Below is a small trained network, with its code and all its weights. Each question gives an input and a target symbol and asks what happens when units are switched off, that is, made to give their printed mean instead of their output.

import numpy as np


def w(rows, s, z=0):
    codes = np.array(rows[::2]) - 128.0
    scale = np.full(codes.shape[1], s)
    scale[-1] = z or s
    return codes * scale


def f(y):
    return y / 2 * (1 + np.tanh(0.7978845608 * (y + 0.044715 * y**3)))


def softmax(a):
    e = np.exp(a - a.max(-1, keepdims=True))
    return e / e.sum(-1, keepdims=True)


def log_softmax(a):
    a = a - a.max(-1, keepdims=True)
    return a - np.log(np.exp(a).sum(-1, keepdims=True))


def net(x, mask):
    ids = ['ΓΔΞΣΩαεηθλτψ'.index(c) for c in x.split()]
    T = len(ids)
    res = E[ids] + P[:T]
    u = 0
    for l in range(2):
        r = res
        for j in range(2):
            rows = slice(3 * j, 3 * j + 3)
            q, k, v = (r @ M[l][rows].T for M in (Q, K, V))
            z = softmax(np.where(np.tri(T) > 0, q @ k.T / 3**0.5, -1e9)) @ v
            o = O[l][rows]
            res = res + np.where(mask[u + j], z, o[:, -1]) @ o[:, :-1]
        u += 2
        y = f(res @ A[l][:, :-1].T + A[l][:, -1])
        res = res + np.where(mask[u : u + 8], y, B[l][:, -1]) @ B[l][:, :-1]
        u += 8
    return log_softmax(res[-1] @ U[:, :-1].T + U[:, -1])


Q, K, V, O, A, B = {}, {}, {}, {}, {}, {}
E = w([
[100,138,121],'Γ',
[214,75,107],'Δ',
[153,148,72],'Ξ',
[53,200,160],'Σ',
[118,164,70],'Ω',
[147,106,63],'α',
[72,194,252],'ε',
[172,192,70],'η',
[120,120,145],'θ',
[77,95,49],'λ',
[135,148,208],'τ',
[29,146,74],'ψ',
],0.02)
P = w([
[146,110,97],'0',
[40,39,99],'1',
[156,154,158],'2',
[9,57,165],'3',
[172,152,147],'4',
[2,63,184],'5',
[187,164,126],'6',
],0.0067)
Q[0] = w([
[26,142,230],'0.h0',
[255,95,218],'0.h0',
[211,75,61],'0.h0',
[173,89,95],'0.h1',
[206,188,225],'0.h1',
[146,73,200],'0.h1',
],0.0084)
K[0] = w([
[45,171,216],'0.h0',
[221,105,122],'0.h0',
[172,128,197],'0.h0',
[91,30,134],'0.h1',
[152,127,210],'0.h1',
[244,254,61],'0.h1',
],0.0078)
V[0] = w([
[183,141,226],'0.h0',
[181,109,49],'0.h0',
[231,122,79],'0.h0',
[248,127,178],'0.h1',
[191,2,115],'0.h1',
[144,114,213],'0.h1',
],0.0094)
O[0] = w([
[136,136,104,39],'0.h0',
[87,140,136,130],'0.h0',
[155,160,174,78],'0.h0',
[147,102,86,1],'0.h1',
[131,128,93,108],'0.h1',
[91,175,254,57],'0.h1',
],0.007,0.0053)
A[0] = w([
[205,183,114,82],'0.n0',
[61,87,158,132],'0.n1',
[82,166,125,153],'0.n2',
[123,127,43,108],'0.n3',
[105,165,83,122],'0.n4',
[158,106,133,112],'0.n5',
[255,112,141,255],'0.n6',
[159,186,190,117],'0.n7',
],0.01,0.0068)
B[0] = w([
[117,28,84,143],'0.n0',
[105,60,133,196],'0.n1',
[159,213,50,189],'0.n2',
[150,93,112,206],'0.n3',
[98,163,146,169],'0.n4',
[125,126,130,124],'0.n5',
[120,112,194,253],'0.n6',
[1,97,154,161],'0.n7',
],0.0089,0.0059)
Q[1] = w([
[175,183,106],'1.h0',
[28,6,138],'1.h0',
[224,103,57],'1.h0',
[142,182,215],'1.h1',
[190,120,237],'1.h1',
[254,100,177],'1.h1',
],0.0055)
K[1] = w([
[148,181,112],'1.h0',
[253,42,156],'1.h0',
[223,96,117],'1.h0',
[253,210,214],'1.h1',
[64,44,183],'1.h1',
[207,42,230],'1.h1',
],0.007)
V[1] = w([
[109,185,116],'1.h0',
[254,204,119],'1.h0',
[162,103,87],'1.h0',
[133,249,43],'1.h1',
[163,98,175],'1.h1',
[130,153,149],'1.h1',
],0.0091)
O[1] = w([
[93,179,168,81],'1.h0',
[124,115,178,2],'1.h0',
[97,95,133,141],'1.h0',
[240,253,62,99],'1.h1',
[112,142,221,80],'1.h1',
[89,189,3,92],'1.h1',
],0.0055,0.0057)
A[1] = w([
[50,39,132,174],'1.n0',
[199,195,55,190],'1.n1',
[98,68,136,253],'1.n2',
[68,52,87,74],'1.n3',
[7,131,255,66],'1.n4',
[120,16,230,27],'1.n5',
[130,52,192,184],'1.n6',
[117,74,38,101],'1.n7',
],0.0087,0.0041)
B[1] = w([
[147,175,154,255],'1.n0',
[197,189,186,210],'1.n1',
[149,103,255,223],'1.n2',
[123,153,104,203],'1.n3',
[112,91,57,239],'1.n4',
[144,135,61,253],'1.n5',
[160,202,151,224],'1.n6',
[96,36,99,201],'1.n7',
],0.0077,0.011)
U = w([
[200,100,241,149],'Γ',
[28,124,65,49],'Δ',
[197,166,144,176],'Ξ',
[107,121,189,246],'Σ',
[204,47,77,46],'Ω',
[164,68,38,192],'α',
[168,117,96,118],'ε',
[112,138,78,118],'η',
[158,2,81,3],'θ',
[170,136,20,120],'λ',
[134,220,160,49],'τ',
[90,82,188,225],'ψ',
],0.0089,0.0049)

Each question gives the input, a string of symbols that net reads in full, and the target symbol t.
The units are the heads (3 rows each of Q, K, V and O) and the neurons (one row each of A and B). Each row of codes is followed by its name. A weight is (code - 128) times the scale printed after its matrix; where a second scale follows, it is the last column's (O, A, B and U).
mask holds one flag per unit, layer by layer, with each layer's heads first. A switched-off unit (its flag False) gives its mean, the last column of its rows in O or B, instead of its output. The means were averaged over made-up inputs and are rounded, as every weight is.
A unit's drop is (log p(t) with every unit on - log p(t) with that unit switched off) / (log p(t) with every unit on - log p(t) with every unit switched off).
The circuit of an input: a set's keep is (log p(t) with only the set's units on - log p(t) with every unit switched off) / (log p(t) with every unit on - log p(t) with every unit switched off). Starting from the 12 units with the biggest drops (on a tie, the unit counted first), units are removed one at a time, each time the one whose removal leaves the highest keep (on an exact tie, the one counted first), for as long as the keep stays at least 0.8.
units of the circuit, in order: the units of the circuit, biggest drop first
unit that matters most: the unit with the biggest drop
k most important neurons: the k neurons with the biggest drops, biggest first
top k neurons in layer l: the k neurons of layer l with the biggest drops, biggest first
heads that matter: for each layer, one digit per head in row order, 1 if its drop is at least 0.15 and else 0, layers parted by /
drop of u: that unit's drop, to one decimal
input λ Δ θ Ω η Δ ψ, target λ: 2 most important neurons	(1.n2, 0.n2)
input Ω Δ ε Γ, target α: unit that matters most	0.n6
input τ α λ Ω, target λ: units of the circuit, in order	(1.h1, 1.n2, 0.n6)
input θ Ω Σ Δ θ λ, target θ: units of the circuit, in order	(1.n7, 0.h0, 0.n1)
input ψ Δ ψ Ω, target λ: heads that matter	10 / 01
input ψ Ξ Ξ α Ω τ Σ, target τ: heads that matter	00 / 01
input Γ Ω Σ η, target τ: heads that matter	00 / 11
input ψ λ ψ Σ ε, target Δ: units of the circuit, in order	(1.n4, 0.n7)
input Δ α Δ, target Γ: units of the circuit, in order	(0.n6, 1.h1)
input Ω Σ τ, target ψ: units of the circuit, in order	(0.n7, 0.h1)
input Σ λ Σ Δ, target Γ: heads that matter	00 / 00
input Δ Ξ θ λ, target θ: 3 most important neurons	(1.n7, 0.n6, 1.n1)
input Σ θ Ω, target Ξ: heads that matter	00 / 01
input Ω α τ λ ψ, target λ: 2 most important neurons	(0.n2, 1.n2)
input Σ ψ Γ ψ θ Σ, target Δ: unit that matters most	0.n1
input ψ Ω λ θ Σ, target τ: top 3 neurons in layer 0	(0.n2, 0.n6, 0.n0)
input Δ Ω Ω, target Ξ: heads that matter	10 / 01
input Γ Γ Ξ ψ τ Ω τ, target ψ: 3 most important neurons	(1.n4, 1.n2, 0.n7)
input Δ Δ ε τ Ω η, target τ: top 2 neurons in layer 0	(0.n1, 0.n3)
input α η λ ε η, target Δ: unit that matters most	0.n7
input Δ η Σ α Γ Δ ε, target Δ: drop of 0.n7	0.2
input Δ ε Ξ Δ α, target Γ: drop of 1.n3	0.0
input α ε Δ α Γ Ξ α, target Γ: drop of 1.n1	-0.2
